Below are the code and all the weights of a small trained network. Each question names an input and a class and asks about switching units off, where a switched-off unit gives its printed mean instead of its output.

import numpy as np


def w(rows, s, z=0):
    codes = np.array(rows[::2]) - 128.0
    scale = np.full(codes.shape[1], s)
    scale[-1] = z or s
    return codes * scale


def f(y):
    return y / 2 * (1 + np.tanh(0.7978845608 * (y + 0.044715 * y**3)))


def log_softmax(a):
    a = a - a.max(-1, keepdims=True)
    return a - np.log(np.exp(a).sum(-1, keepdims=True))


def net(x, mask):
    res = np.array(x, float).reshape(1, 3) / 4 @ E
    y = f(res @ A[0][:, :-1].T + A[0][:, -1])
    res = res + np.where(mask, y, B[0][:, -1]) @ B[0][:, :-1]
    return log_softmax(res[-1] @ U[:, :-1].T + U[:, -1])


A, B = {}, {}
E = w([
[208,175,57,96,80,193,162,62],'x0',
[87,134,130,191,102,187,2,117],'x1',
[234,188,141,201,151,157,128,226],'x2',
],0.012)
A[0] = w([
[63,91,171,115,153,80,114,126,2],'neuron 1',
[111,121,207,191,197,72,104,252,61],'neuron 2',
[117,129,148,152,119,193,53,128,52],'neuron 3',
[197,222,93,105,52,212,133,123,44],'neuron 4',
[243,254,147,190,192,176,105,244,147],'neuron 5',
[159,124,133,35,189,72,223,180,62],'neuron 6',
],0.0086,0.0072)
B[0] = w([
[126,174,46,90,84,89,161,96,158],'neuron 1',
[114,158,63,92,175,48,218,141,200],'neuron 2',
[99,172,43,197,102,125,94,220,149],'neuron 3',
[157,179,101,124,151,105,249,120,182],'neuron 4',
[35,121,163,73,131,130,58,115,251],'neuron 5',
[63,110,70,221,110,197,56,144,204],'neuron 6',
],0.014,0.017)
U = w([
[118,168,92,109,140,111,185,109,105],'0',
[99,143,106,251,126,168,84,167,116],'1',
[86,92,140,62,122,134,91,75,152],'2',
[113,80,202,127,161,143,107,119,254],'3',
[172,107,197,164,120,158,152,158,90],'4',
[169,114,196,159,143,127,138,108,90],'5',
[177,115,183,162,137,139,141,136,92],'6',
],0.017,0.022)

Each question gives the input, the list of numbers given to net, and the class t.
The units are the neurons (one row each of A and B). Each row of codes is followed by its name. A weight is (code - 128) times the scale printed after its matrix; where a second scale follows, it is the last column's (A, B and U).
mask holds one flag per neuron, in row order. A switched-off neuron (its flag False) gives its mean, the last column of its row in B, instead of its output. The means were averaged over made-up inputs and are rounded, as every weight is.
A unit's drop is (log p(t) with every unit on - log p(t) with that unit switched off) / (log p(t) with every unit on - log p(t) with every unit switched off).
The circuit of an input: a set's keep is (log p(t) with only the set's units on - log p(t) with every unit switched off) / (log p(t) with every unit on - log p(t) with every unit switched off). Starting from all 6 units, units are removed one at a time, each time the one whose removal leaves the highest keep (on an exact tie, the one counted first), for as long as the keep stays at least 0.8.
units of the circuit, in order: the units of the circuit, biggest drop first
most important unit: the unit with the biggest drop
top k neurons: the k neurons with the biggest drops, biggest first
drop when u is switched off: that unit's drop, to one decimal
input [-3,-2,2], class 3: units of the circuit, in order -> (neuron 1; neuron 3)
input [-1,-3,-2], class 3: most important unit -> neuron 3
input [4,2,6], class 2: top 2 neurons -> (neuron 5; neuron 2)
input [-4,-3,6], class 2: top 2 neurons -> (neuron 5; neuron 4)
input [3,3,5], class 2: top 2 neurons -> (neuron 5; neuron 6)
input [3,-3,-1], class 3: units of the circuit, in order -> (neuron 2; neuron 1)
input [2,1,2], class 3: top 3 neurons -> (neuron 2; neuron 6; neuron 1)
input [-4,7,-7], class 1: top 3 neurons -> (neuron 3; neuron 5; neuron 2)
input [1,-8,-8], class 1: top 2 neurons -> (neuron 6; neuron 5)
input [0,2,-3], class 3: units of the circuit, in order -> (neuron 6; neuron 5; neuron 2; neuron 1)
input [-4,7,-5], class 1: top 2 neurons -> (neuron 3; neuron 5)
input [4,4,-2], class 0: top 3 neurons -> (neuron 6; neuron 5; neuron 4)
input [-1,8,-7], class 1: top 2 neurons -> (neuron 3; neuron 5)
input [-7,-7,-6], class 0: top neuron -> (neuron 1)
input [3,-1,3], class 3: top 3 neurons -> (neuron 2; neuron 1; neuron 5)
input [-6,-5,-4], class 0: top 4 neurons -> (neuron 5; neuron 1; neuron 2; neuron 3)
input [3,-1,5], class 2: drop when neuron 5 is switched off -> 1.1
input [0,2,4], class 2: drop when neuron 5 is switched off -> 0.3
input [3,2,-3], class 3: drop when neuron 2 is switched off -> 0.6
input [1,3,-2], class 3: most important unit -> neuron 6
